Below are the code and all the weights of a small trained network. Each question names an input and a target symbol and asks about switching units off, where a switched-off unit gives its printed mean instead of its output.

import numpy as np


def w(rows, s, z=0):
    codes = np.array(rows[::2]) - 128.0
    scale = np.full(codes.shape[1], s)
    scale[-1] = z or s
    return codes * scale


def f(y):
    return np.maximum(y, 0)


def softmax(a):
    e = np.exp(a - a.max(-1, keepdims=True))
    return e / e.sum(-1, keepdims=True)


def log_softmax(a):
    a = a - a.max(-1, keepdims=True)
    return a - np.log(np.exp(a).sum(-1, keepdims=True))


def net(x, mask):
    ids = ['ΞΣαβγεζηθλμφω'.index(c) for c in x.split()]
    T = len(ids)
    res = E[ids] + P[:T]
    u = 0
    for l in range(2):
        q, k, v = (res @ M[l].T for M in (Q, K, V))
        z = softmax(np.where(np.tri(T) > 0, q @ k.T / 3**0.5, -1e9)) @ v
        res = res + np.where(mask[u], z, O[l][:, -1]) @ O[l][:, :-1]
        u += 1
        y = f(res @ A[l][:, :-1].T + A[l][:, -1])
        res = res + np.where(mask[u : u + 4], y, B[l][:, -1]) @ B[l][:, :-1]
        u += 4
    return log_softmax(res[-1] @ U[:, :-1].T + U[:, -1])


Q, K, V, O, A, B = {}, {}, {}, {}, {}, {}
E = w([
[186,180,72,173,140,140,98,98,195],'Ξ',
[157,113,248,97,102,106,173,159,188],'Σ',
[161,114,158,170,102,105,107,116,135],'α',
[179,112,172,105,137,71,107,135,163],'β',
[192,141,115,169,76,184,86,147,177],'γ',
[134,107,65,167,157,105,103,95,118],'ε',
[119,123,127,106,196,82,166,126,157],'ζ',
[161,56,98,129,86,125,64,168,89],'η',
[172,129,116,81,155,68,84,191,106],'θ',
[126,83,198,143,110,154,178,158,131],'λ',
[125,215,130,211,133,206,184,155,146],'μ',
[103,75,140,188,162,130,172,92,138],'φ',
[181,105,76,24,187,149,113,202,196],'ω',
],0.019)
P = w([
[146,128,101,98,64,102,164,91,122],'0',
[161,121,142,99,128,152,131,95,83],'1',
[13,136,157,126,130,170,42,118,159],'2',
[177,89,111,133,120,83,172,144,118],'3',
[164,116,158,123,183,184,110,111,89],'4',
[16,110,164,171,168,153,53,175,165],'5',
[185,64,114,169,152,61,177,183,131],'6',
[182,105,160,124,226,224,90,139,77],'7',
[19,69,157,194,212,148,26,198,190],'8',
[176,77,117,206,179,74,204,238,122],'9',
[184,134,133,135,220,253,98,121,107],'10',
],0.014)
Q[0] = w([
[169,115,63,174,66,43,213,180,155],'L0H0',
[51,197,114,6,40,159,121,24,86],'L0H0',
[250,94,138,149,183,151,172,126,90],'L0H0',
],0.026)
K[0] = w([
[99,70,196,129,217,137,99,132,23],'L0H0',
[74,180,125,34,39,127,117,33,109],'L0H0',
[162,161,111,130,178,249,92,159,185],'L0H0',
],0.022)
V[0] = w([
[122,16,118,183,20,235,155,124,122],'L0H0',
[130,158,85,203,150,82,80,83,65],'L0H0',
[252,198,181,182,53,142,25,192,195],'L0H0',
],0.015)
O[0] = w([
[138,71,234,164,182,137,39,211,24,107],'L0H0',
[60,214,138,125,64,38,146,169,57,28],'L0H0',
[226,182,147,94,49,105,4,119,163,245],'L0H0',
],0.011,0.013)
A[0] = w([
[109,170,245,134,122,162,165,143,201,136],'L0N0',
[17,131,161,137,141,142,48,171,172,217],'L0N1',
[203,83,138,156,94,49,198,91,56,155],'L0N2',
[66,113,122,89,167,132,76,177,186,5],'L0N3',
],0.013,0.0027)
B[0] = w([
[119,120,59,144,142,128,89,102,90,199],'L0N0',
[165,133,119,68,150,158,176,210,243,250],'L0N1',
[153,230,54,119,255,35,85,70,167,179],'L0N2',
[105,136,129,220,109,124,112,80,85,234],'L0N3',
],0.0097,0.013)
Q[1] = w([
[243,81,105,68,145,130,220,101,23],'L1H0',
[1,62,88,150,118,85,73,164,235],'L1H0',
[133,122,125,115,143,166,94,112,162],'L1H0',
],0.0092)
K[1] = w([
[75,154,178,5,153,196,118,82,109],'L1H0',
[108,31,120,113,134,34,104,124,190],'L1H0',
[172,128,69,143,131,142,132,154,145],'L1H0',
],0.013)
V[1] = w([
[32,92,240,35,144,89,108,82,207],'L1H0',
[77,182,12,121,115,241,77,217,108],'L1H0',
[116,222,222,251,114,176,156,114,191],'L1H0',
],0.011)
O[1] = w([
[188,241,221,157,153,108,140,106,168,2],'L1H0',
[105,70,55,66,212,35,120,105,126,168],'L1H0',
[185,178,57,70,196,254,126,151,58,97],'L1H0',
],0.0088,0.017)
A[1] = w([
[68,164,189,204,85,134,38,50,106,252],'L1N0',
[186,141,126,85,56,107,75,45,12,50],'L1N1',
[184,83,105,98,154,70,155,95,107,44],'L1N2',
[144,150,147,174,145,131,6,129,58,63],'L1N3',
],0.013,0.0031)
B[1] = w([
[123,154,145,70,211,128,122,86,8,171],'L1N0',
[99,153,92,204,206,160,66,176,195,215],'L1N1',
[125,141,172,114,92,183,145,161,120,246],'L1N2',
[129,119,132,130,53,133,205,85,68,251],'L1N3',
],0.012,0.029)
U = w([
[73,152,151,157,161,100,60,120,164,158],'Ξ',
[109,90,131,157,174,81,63,65,125,98],'Σ',
[115,203,130,128,134,128,142,89,112,159],'α',
[182,181,121,99,185,66,96,119,156,172],'β',
[95,195,184,144,73,168,108,124,131,70],'γ',
[86,164,66,91,125,42,129,97,111,253],'ε',
[69,197,116,150,127,144,209,82,139,107],'ζ',
[168,135,108,91,106,39,139,123,101,175],'η',
[106,213,71,78,75,67,110,99,163,129],'θ',
[101,115,196,175,146,146,188,129,107,30],'λ',
[3,147,117,98,100,133,140,145,114,165],'μ',
[168,129,110,172,220,80,166,134,131,131],'φ',
[136,122,127,118,120,156,161,60,184,84],'ω',
],0.0055,0.0052)

Each question gives the input, a string of symbols that net reads in full, and the target symbol t.
The units are the heads (3 rows each of Q, K, V and O) and the neurons (one row each of A and B). Each row of codes is followed by its name. A weight is (code - 128) times the scale printed after its matrix; where a second scale follows, it is the last column's (O, A, B and U).
mask holds one flag per unit, layer by layer, with each layer's heads first. A switched-off unit (its flag False) gives its mean, the last column of its rows in O or B, instead of its output. The means were averaged over made-up inputs and are rounded, as every weight is.
A unit's drop is (log p(t) with every unit on - log p(t) with that unit switched off) / (log p(t) with every unit on - log p(t) with every unit switched off).
The circuit of an input: a set's keep is (log p(t) with only the set's units on - log p(t) with every unit switched off) / (log p(t) with every unit on - log p(t) with every unit switched off). Starting from all 10 units, units are removed one at a time, each time the one whose removal leaves the highest keep (on an exact tie, the one counted first), for as long as the keep stays at least 0.8.
circuit, biggest first: the units of the circuit, biggest drop first
most important unit: the unit with the biggest drop
top k neurons: the k neurons with the biggest drops, biggest first
top k neurons in layer l: the k neurons of layer l with the biggest drops, biggest first
input ε γ η ε ω ω, target μ: top neuron in layer 1 -> (L1N1)
input α ω ζ ω γ Σ α Σ, target γ: top 2 neurons -> (L1N3; L1N1)
input θ ζ θ α θ λ η φ, target φ: top 2 neurons in layer 0 -> (L0N2; L0N1)
input Σ α α λ θ η, target φ: top 2 neurons in layer 0 -> (L0N1; L0N3)
input ε φ Ξ Σ α Σ λ λ ω, target φ: circuit, biggest first -> (L0N1; L0H0)
input ω φ ζ Σ Σ ω μ φ Σ, target β: circuit, biggest first -> (L0N1; L1H0)
input ε λ μ θ, target μ: top 3 neurons -> (L1N2; L0N0; L1N3)
input φ φ ω, target λ: circuit, biggest first -> (L0H0; L1H0)
input ω β γ ω Ξ η ω ω ε, target Σ: top 2 neurons -> (L0N1; L1N3)
input ω μ Ξ β ω β λ μ γ ε, target μ: circuit, biggest first -> (L1N2; L1H0; L0H0; L0N1)
input α γ ω μ φ α λ, target φ: circuit, biggest first -> (L0H0; L0N2)
input ω λ γ ε Σ ω φ ω γ ε η, target γ: top 2 neurons -> (L1N3; L1N1)
input Σ λ ω β α β γ Σ ω, target η: top 3 neurons -> (L0N1; L1N3; L0N3)
input ζ Ξ β γ λ η α θ α Σ, target θ: circuit, biggest first -> (L0H0)
input ω β θ Σ Σ φ ω η Σ ζ, target η: circuit, biggest first -> (L0H0; L1N1)
input α β α, target γ: top 3 neurons -> (L0N2; L0N1; L0N0)
input ω θ θ η α ε Σ, target ε: circuit, biggest first -> (L0H0; L0N2)
input α Σ α ω θ θ, target Σ: top 2 neurons -> (L0N1; L0N3)
input θ α Σ γ, target γ: circuit, biggest first -> (L1N3; L0H0; L1N1)
input Σ γ λ α ω η, target γ: most important unit -> L0N2
input η ω ζ, target Ξ: top 4 neurons -> (L0N1; L0N2; L1N3; L0N3)
input Ξ θ γ ω α α, target Σ: circuit, biggest first -> (L0H0; L0N1; L1H0; L1N0)
input ω ω β α ζ ω ε φ α β, target φ: top 2 neurons -> (L0N2; L1N3)
